Here is a tiny trained network, its code and every weight. The questions are about switching its units off for an input and a target symbol, where a switched-off unit gives its printed mean instead of its output.

import numpy as np


def w(rows, s, z=0):
    codes = np.array(rows[::2]) - 128.0
    scale = np.full(codes.shape[1], s)
    scale[-1] = z or s
    return codes * scale


def f(y):
    return y / 2 * (1 + np.tanh(0.7978845608 * (y + 0.044715 * y**3)))


def softmax(a):
    e = np.exp(a - a.max(-1, keepdims=True))
    return e / e.sum(-1, keepdims=True)


def log_softmax(a):
    a = a - a.max(-1, keepdims=True)
    return a - np.log(np.exp(a).sum(-1, keepdims=True))


def net(x, mask):
    ids = ['γεημπω'.index(c) for c in x.split()]
    T = len(ids)
    res = E[ids] + P[:T]
    u = 0
    for l in range(2):
        q, k, v = (res @ M[l].T for M in (Q, K, V))
        z = softmax(np.where(np.tri(T) > 0, q @ k.T / 2**0.5, -1e9)) @ v
        res = res + np.where(mask[u], z, O[l][:, -1]) @ O[l][:, :-1]
        u += 1
        y = f(res @ A[l][:, :-1].T + A[l][:, -1])
        res = res + np.where(mask[u : u + 16], y, B[l][:, -1]) @ B[l][:, :-1]
        u += 16
    return log_softmax(res[-1] @ U[:, :-1].T + U[:, -1])


Q, K, V, O, A, B = {}, {}, {}, {}, {}, {}
E = w([
[249,185,148,106,63,150,148],'γ',
[168,135,129,144,199,102,45],'ε',
[159,62,177,95,108,166,157],'η',
[100,110,40,99,151,162,115],'μ',
[161,112,157,135,129,118,187],'π',
[88,114,55,40,88,159,88],'ω',
],0.018)
P = w([
[107,174,192,96,106,148,80],'0',
[90,149,114,4,254,185,140],'1',
[113,103,201,111,236,217,44],'2',
[87,50,118,184,12,60,125],'3',
[92,48,52,81,101,180,52],'4',
[191,113,89,104,212,182,127],'5',
],0.0077)
Q[0] = w([
[30,246,215,186,157,206,79],'0.h0',
[248,50,106,161,121,253,73],'0.h0',
],0.0043)
K[0] = w([
[3,203,175,150,94,223,146],'0.h0',
[127,96,123,80,139,2,66],'0.h0',
],0.0066)
V[0] = w([
[164,105,56,90,46,135,177],'0.h0',
[116,111,125,57,129,146,254],'0.h0',
],0.011)
O[0] = w([
[1,204,129,164,130,150,38,254],'0.h0',
[60,37,143,159,106,203,187,159],'0.h0',
],0.0087,0.0029)
A[0] = w([
[106,182,172,75,155,225,188,102],'0.n0',
[69,210,244,117,119,168,186,254],'0.n1',
[129,198,148,108,174,106,125,68],'0.n2',
[201,217,165,149,93,164,97,186],'0.n3',
[118,96,166,173,7,188,89,113],'0.n4',
[140,80,229,227,63,110,84,147],'0.n5',
[214,227,86,138,170,84,177,80],'0.n6',
[123,93,110,92,170,149,136,90],'0.n7',
[207,219,184,148,60,168,119,212],'0.n8',
[123,185,90,127,56,101,164,58],'0.n9',
[168,185,103,170,115,64,95,84],'0.n10',
[179,99,3,180,197,143,102,148],'0.n11',
[60,202,153,68,198,234,179,110],'0.n12',
[127,89,120,109,93,185,184,167],'0.n13',
[51,46,175,192,156,214,121,239],'0.n14',
[61,152,26,68,62,55,229,53],'0.n15',
],0.0068,0.0026)
B[0] = w([
[118,175,106,55,148,74,157,187],'0.n0',
[137,168,115,156,129,100,157,181],'0.n1',
[169,170,92,125,91,90,149,132],'0.n2',
[98,107,109,94,148,117,150,180],'0.n3',
[86,148,91,158,94,79,98,194],'0.n4',
[117,148,143,125,151,113,90,149],'0.n5',
[134,114,172,129,148,90,73,170],'0.n6',
[164,92,133,124,143,139,123,160],'0.n7',
[99,85,91,167,180,145,132,184],'0.n8',
[116,95,103,154,49,142,150,128],'0.n9',
[88,150,159,72,116,170,149,149],'0.n10',
[176,61,86,169,15,144,199,179],'0.n11',
[145,153,147,85,189,164,154,231],'0.n12',
[47,145,134,69,166,117,137,181],'0.n13',
[115,254,118,119,104,108,69,254],'0.n14',
[112,116,167,153,68,171,141,162],'0.n15',
],0.0083,0.0075)
Q[1] = w([
[82,100,131,177,6,88,98],'1.h0',
[121,159,80,104,141,163,63],'1.h0',
],0.013)
K[1] = w([
[164,167,123,84,247,183,123],'1.h0',
[171,126,154,180,131,129,52],'1.h0',
],0.012)
V[1] = w([
[133,101,105,2,62,168,37],'1.h0',
[115,157,236,80,74,84,109],'1.h0',
],0.008)
O[1] = w([
[186,95,218,168,171,199,120,247],'1.h0',
[6,74,209,76,110,63,152,174],'1.h0',
],0.013)
A[1] = w([
[38,133,142,165,177,171,137,71],'1.n0',
[245,62,111,81,95,34,147,92],'1.n1',
[141,106,143,201,176,115,110,126],'1.n2',
[116,158,162,84,107,84,95,173],'1.n3',
[154,119,70,61,109,2,120,192],'1.n4',
[213,118,129,105,144,147,117,152],'1.n5',
[163,105,111,164,118,109,212,152],'1.n6',
[145,73,141,91,167,125,105,100],'1.n7',
[145,180,153,67,161,84,46,157],'1.n8',
[134,243,41,148,102,135,135,2],'1.n9',
[137,254,95,154,123,155,122,78],'1.n10',
[67,179,52,141,128,119,152,131],'1.n11',
[223,182,178,151,139,65,109,110],'1.n12',
[92,155,112,122,99,118,104,111],'1.n13',
[108,20,160,141,131,170,146,67],'1.n14',
[86,209,129,154,159,133,126,139],'1.n15',
],0.0099,0.0068)
B[1] = w([
[146,139,132,130,105,50,89,249],'1.n0',
[128,225,160,112,143,103,101,191],'1.n1',
[121,101,149,103,115,123,96,182],'1.n2',
[129,122,99,154,154,148,138,217],'1.n3',
[56,114,175,135,114,161,149,167],'1.n4',
[79,99,122,142,99,108,145,225],'1.n5',
[113,114,121,105,111,6,101,135],'1.n6',
[149,129,103,129,99,140,132,206],'1.n7',
[137,127,107,134,130,151,214,243],'1.n8',
[139,106,118,138,122,67,82,162],'1.n9',
[133,61,115,106,116,116,144,171],'1.n10',
[174,186,157,177,136,151,149,178],'1.n11',
[111,109,107,178,101,117,159,187],'1.n12',
[132,137,145,151,129,123,113,166],'1.n13',
[141,169,95,146,138,130,101,238],'1.n14',
[175,117,65,76,101,137,83,209],'1.n15',
],0.012)
U = w([
[99,88,79,108,181,20,100,191],'γ',
[127,255,67,240,173,154,176,125],'ε',
[238,244,170,142,195,141,76,128],'η',
[234,182,134,92,20,89,143,4],'μ',
[185,19,116,93,9,166,179,232],'π',
[223,210,5,192,148,72,122,158],'ω',
],0.0046,0.0049)

Each question gives the input, a string of symbols that net reads in full, and the target symbol t.
The units are the heads (2 rows each of Q, K, V and O) and the neurons (one row each of A and B). Each row of codes is followed by its name. A weight is (code - 128) times the scale printed after its matrix; where a second scale follows, it is the last column's (O, A, B and U).
mask holds one flag per unit, layer by layer, with each layer's heads first. A switched-off unit (its flag False) gives its mean, the last column of its rows in O or B, instead of its output. The means were averaged over made-up inputs and are rounded, as every weight is.
A unit's drop is (log p(t) with every unit on - log p(t) with that unit switched off) / (log p(t) with every unit on - log p(t) with every unit switched off).
The circuit of an input: a set's keep is (log p(t) with only the set's units on - log p(t) with every unit switched off) / (log p(t) with every unit on - log p(t) with every unit switched off). Starting from the 12 units with the biggest drops (on a tie, the unit counted first), units are removed one at a time, each time the one whose removal leaves the highest keep (on an exact tie, the one counted first), for as long as the keep stays at least 0.8.
circuit, biggest first: the units of the circuit, biggest drop first
unit that matters most: the unit with the biggest drop
k most important neurons: the k neurons with the biggest drops, biggest first
top k neurons in layer l: the k neurons of layer l with the biggest drops, biggest first
input ω ω μ η, target η: 2 most important neurons => 0.n12, 0.n11
input γ ε ω, target π: circuit, biggest first => 1.n14, 0.h0, 1.n1
input η ω ω γ γ γ, target ω: circuit, biggest first => 1.h0, 0.n8
input η γ μ, target γ: circuit, biggest first => 1.h0
input μ γ ε ε ω, target μ: circuit, biggest first => 1.n1, 0.h0, 0.n11
input ω γ γ μ, target ω: top 3 neurons in layer 0 => 0.n8, 0.n14, 0.n1
input ω γ μ, target η: circuit, biggest first => 1.h0, 1.n12
input ω π γ γ, target ε: 4 most important neurons => 1.n11, 0.n14, 0.n12, 0.n1
input ω γ ω ω, target ω: top 2 neurons in layer 0 => 0.n8, 0.n4
input π ω ω, target ε: 2 most important neurons => 0.n12, 1.n11
input γ η π γ, target γ: top 2 neurons in layer 0 => 0.n14, 0.n8
input π π η γ γ, target γ: 2 most important neurons => 0.n14, 0.n4
input ω π ω μ, target ε: 2 most important neurons => 1.n11, 0.n12
input ε η η η, target η: 3 most important neurons => 1.n1, 1.n14, 1.n8
input γ γ ε, target ε: top neuron in layer 0 => 0.n8
input γ γ ω π, target ω: 4 most important neurons => 0.n8, 0.n14, 0.n1, 1.n11
input γ ω γ γ, target η: 2 most important neurons => 0.n12, 0.n8
input μ η π η γ π, target γ: 2 most important neurons => 1.n11, 1.n0
input ω μ μ π ω γ, target ε: top 2 neurons in layer 1 => 1.n11, 1.n4
input μ ω γ, target π: 3 most important neurons => 1.n10, 1.n14, 1.n1
input ω η ω, target η: circuit, biggest first => 1.h0
input γ ω ω η γ η, target γ: top 2 neurons in layer 1 => 1.n0, 1.n11
input ε π ε, target μ: 2 most important neurons => 1.n1, 0.n11
input ω ω μ γ γ ω, target ω: top 3 neurons in layer 0 => 0.n12, 0.n8, 0.n14
input ω ε ω, target π: top 2 neurons in layer 1 => 1.n1, 1.n5
input μ μ π, target π: top 2 neurons in layer 0 => 0.n14, 0.n11
input ω η μ η, target γ: unit that matters most => 0.n11
